Below are the code and all the weights of a small trained network. Each question names an input and a target symbol and asks about switching units off, where a switched-off unit gives its printed mean instead of its output.

import numpy as np


def w(rows, s, z=0):
    codes = np.array(rows[::2]) - 128.0
    scale = np.full(codes.shape[1], s)
    scale[-1] = z or s
    return codes * scale


def norm(h):
    return h / np.sqrt((h * h).mean(-1, keepdims=True) + 1e-5)


def softmax(a):
    e = np.exp(a - a.max(-1, keepdims=True))
    return e / e.sum(-1, keepdims=True)


def log_softmax(a):
    a = a - a.max(-1, keepdims=True)
    return a - np.log(np.exp(a).sum(-1, keepdims=True))


def net(x, mask):
    ids = ['αγθτφψω'.index(c) for c in x.split()]
    T = len(ids)
    res = E[ids] + P[:T]
    u = 0
    for l in range(2):
        r = norm(res)
        for j in range(3):
            rows = slice(4 * j, 4 * j + 4)
            q, k, v = (r @ M[l][rows].T for M in (Q, K, V))
            z = softmax(np.where(np.tri(T) > 0, q @ k.T / 4**0.5, -1e9)) @ v
            o = O[l][rows]
            res = res + np.where(mask[u + j], z, o[:, -1]) @ o[:, :-1]
        u += 3
    return log_softmax(norm(res)[-1] @ U[:, :-1].T + U[:, -1])


Q, K, V, O = {}, {}, {}, {}
E = w([
[48,149,76,97,155,133,110],'α',
[107,163,127,183,125,99,66],'γ',
[199,118,84,113,112,161,61],'θ',
[113,2,187,126,229,159,91],'τ',
[147,105,58,65,164,189,160],'φ',
[94,87,121,196,63,179,197],'ψ',
[163,156,70,132,188,86,180],'ω',
],0.0029)
P = w([
[146,145,227,94,83,101,167],'0',
[146,88,130,130,125,84,145],'1',
[161,197,211,117,141,171,145],'2',
[118,65,91,139,130,87,123],'3',
[142,221,193,120,164,187,137],'4',
[117,86,86,146,131,104,111],'5',
[116,241,165,137,187,214,127],'6',
[116,98,79,152,134,123,96],'7',
[100,254,110,167,198,233,107],'8',
[118,108,68,165,137,138,87],'9',
],0.0034)
Q[0] = w([
[103,56,88,182,116,113,150],'L0H1',
[126,92,132,148,149,215,189],'L0H1',
[125,148,106,143,62,135,165],'L0H1',
[88,176,175,187,91,131,139],'L0H1',
[132,3,136,115,101,74,72],'L0H2',
[91,144,120,175,100,135,178],'L0H2',
[90,129,115,157,85,149,168],'L0H2',
[130,133,203,145,81,140,174],'L0H2',
[73,118,116,123,85,112,112],'L0H3',
[58,171,137,100,160,144,117],'L0H3',
[105,85,139,119,82,93,150],'L0H3',
[165,88,90,150,135,95,123],'L0H3',
],0.0063)
K[0] = w([
[148,76,178,190,132,109,237],'L0H1',
[130,122,179,109,145,254,201],'L0H1',
[87,133,88,214,67,219,169],'L0H1',
[54,189,171,195,95,153,99],'L0H1',
[176,236,19,142,47,104,158],'L0H2',
[125,163,182,101,182,147,79],'L0H2',
[167,173,183,95,185,161,84],'L0H2',
[176,136,129,80,206,18,83],'L0H2',
[114,170,104,57,60,91,116],'L0H3',
[79,200,177,66,162,162,123],'L0H3',
[168,148,120,133,36,82,88],'L0H3',
[164,104,69,163,154,93,89],'L0H3',
],0.0049)
V[0] = w([
[60,110,163,148,55,162,180],'L0H1',
[138,157,95,154,7,122,141],'L0H1',
[125,69,182,100,4,186,182],'L0H1',
[92,53,153,180,143,217,44],'L0H1',
[132,173,200,164,96,208,144],'L0H2',
[143,190,78,113,35,115,201],'L0H2',
[131,182,150,111,100,65,83],'L0H2',
[138,191,97,21,170,145,62],'L0H2',
[154,85,144,182,81,19,109],'L0H3',
[123,45,83,19,90,73,117],'L0H3',
[225,106,111,124,117,171,198],'L0H3',
[105,137,94,99,139,109,229],'L0H3',
],0.0024)
O[0] = w([
[46,101,115,92,82,153,84,143],'L0H1',
[162,156,125,64,16,146,76,6],'L0H1',
[70,89,53,72,88,187,46,188],'L0H1',
[132,22,173,127,163,138,72,187],'L0H1',
[191,155,175,159,134,124,175,178],'L0H2',
[97,36,193,153,225,139,145,5],'L0H2',
[143,99,160,126,154,63,70,68],'L0H2',
[164,120,154,51,114,173,77,58],'L0H2',
[105,150,122,137,152,6,30,91],'L0H3',
[89,128,49,23,166,114,91,88],'L0H3',
[210,79,102,104,146,109,117,179],'L0H3',
[136,100,124,92,137,99,203,119],'L0H3',
],0.0023,0.0011)
Q[1] = w([
[123,189,106,174,159,55,134],'L1H1',
[118,127,168,158,79,118,62],'L1H1',
[12,161,131,150,127,178,164],'L1H1',
[79,109,163,161,179,118,134],'L1H1',
[89,177,174,80,141,137,101],'L1H2',
[75,29,57,122,125,64,114],'L1H2',
[123,175,190,114,180,165,129],'L1H2',
[102,187,235,84,177,203,149],'L1H2',
[142,74,105,157,167,85,76],'L1H3',
[122,86,51,124,97,71,90],'L1H3',
[112,187,169,144,103,158,159],'L1H3',
[146,191,120,108,120,173,141],'L1H3',
],0.011)
K[1] = w([
[115,181,149,146,135,59,157],'L1H1',
[116,136,136,170,94,125,46],'L1H1',
[1,146,92,146,142,154,154],'L1H1',
[79,122,189,152,186,133,141],'L1H1',
[113,109,152,61,130,65,132],'L1H2',
[99,142,49,170,175,145,109],'L1H2',
[106,132,158,44,72,92,109],'L1H2',
[122,137,158,63,77,70,131],'L1H2',
[137,152,89,172,144,175,104],'L1H3',
[137,104,78,200,170,135,114],'L1H3',
[121,129,180,105,99,73,137],'L1H3',
[166,103,157,63,102,88,121],'L1H3',
],0.0099)
V[1] = w([
[165,143,142,1,107,103,31],'L1H1',
[116,79,106,49,124,220,175],'L1H1',
[181,193,52,88,168,85,196],'L1H1',
[138,81,179,125,236,141,91],'L1H1',
[236,62,93,224,126,99,234],'L1H2',
[136,35,118,66,20,206,112],'L1H2',
[167,151,86,48,242,146,156],'L1H2',
[210,142,151,72,151,87,35],'L1H2',
[187,101,110,152,122,181,78],'L1H3',
[165,200,106,141,46,64,115],'L1H3',
[125,25,218,143,197,150,140],'L1H3',
[143,154,47,58,100,146,193],'L1H3',
],0.0046)
O[1] = w([
[86,153,118,202,182,181,161,74],'L1H1',
[163,172,104,199,166,26,90,202],'L1H1',
[86,12,136,167,144,125,92,81],'L1H1',
[109,147,68,140,27,93,179,254],'L1H1',
[184,205,157,186,121,159,203,91],'L1H2',
[113,50,153,108,67,128,200,183],'L1H2',
[141,186,158,41,124,195,88,157],'L1H2',
[216,121,173,85,97,73,68,165],'L1H2',
[187,38,121,124,126,183,125,121],'L1H3',
[168,142,64,147,84,56,155,41],'L1H3',
[130,127,254,139,196,161,73,254],'L1H3',
[129,154,102,61,99,128,188,90],'L1H3',
],0.0049,0.0019)
U = w([
[25,140,91,66,133,92,97,119],'α',
[127,136,98,217,114,40,50,38],'γ',
[214,69,116,79,75,106,107,202],'θ',
[120,100,220,151,191,171,74,171],'τ',
[123,137,141,12,125,221,198,4],'φ',
[80,97,123,209,113,148,219,180],'ψ',
[177,253,107,129,161,120,159,152],'ω',
],0.0077,0.0013)

Each question gives the input, a string of symbols that net reads in full, and the target symbol t.
The units are the heads (4 rows each of Q, K, V and O). Each row of codes is followed by its name. A weight is (code - 128) times the scale printed after its matrix; where a second scale follows, it is the last column's (O and U).
mask holds one flag per head, layer by layer. A switched-off head (its flag False) gives its mean, the last column of its rows in O, instead of its output. The means were averaged over made-up inputs and are rounded, as every weight is.
A unit's drop is (log p(t) with every unit on - log p(t) with that unit switched off) / (log p(t) with every unit on - log p(t) with every unit switched off).
The circuit of an input: a set's keep is (log p(t) with only the set's units on - log p(t) with every unit switched off) / (log p(t) with every unit on - log p(t) with every unit switched off). Starting from all 6 units, units are removed one at a time, each time the one whose removal leaves the highest keep (on an exact tie, the one counted first), for as long as the keep stays at least 0.8.
units of the circuit, in order: the units of the circuit, biggest drop first
heads that matter: for each layer, one digit per head in row order, 1 if its drop is at least 0.15 and else 0, layers parted by /
drop when u is switched off: that unit's drop, to one decimal
input γ τ θ ψ ψ γ τ φ τ γ, target τ: units of the circuit, in order : (L0H1, L1H1)
input α θ τ φ τ α ψ, target α: heads that matter : 100 / 011
input ψ τ γ, target ψ: heads that matter : 100 / 010
input τ ψ γ τ γ ψ ω ψ γ, target τ: heads that matter : 000 / 001
input α θ ψ φ τ ω γ, target α: heads that matter : 100 / 011
input τ φ τ γ ω τ α φ α τ, target α: units of the circuit, in order : (L1H2, L1H1)
input ψ τ α θ φ, target ψ: units of the circuit, in order : (L1H2)
input φ θ τ φ φ ω θ, target φ: units of the circuit, in order : (L1H2, L0H1)
input φ φ τ ω, target ω: heads that matter : 000 / 011
input α ω ω ψ τ τ τ φ γ, target α: units of the circuit, in order : (L1H2, L1H3)
input ω φ ψ ω, target φ: units of the circuit, in order : (L1H3, L1H2, L1H1, L0H3)
input τ ψ θ ω, target ω: heads that matter : 000 / 010
input θ φ γ θ τ φ τ, target θ: heads that matter : 000 / 010
input τ ψ ω ψ, target ω: heads that matter : 101 / 110
input α ψ ω ω φ, target α: units of the circuit, in order : (L1H2)
input γ γ α τ α θ τ ω ω, target γ: heads that matter : 000 / 010
input ω τ τ φ α ω φ ω, target φ: heads that matter : 010 / 111
input γ α θ, target γ: heads that matter : 000 / 011
input θ φ τ, target θ: heads that matter : 100 / 010
input ψ τ ψ τ ψ θ α, target ψ: drop when L0H1 is switched off : 0.3
input ψ ψ φ, target ψ: drop when L1H2 is switched off : 1.0
input θ γ ω τ γ, target θ: drop when L0H1 is switched off : 0.1
input φ φ ω ψ ψ ω, target ψ: drop when L1H1 is switched off : 0.8
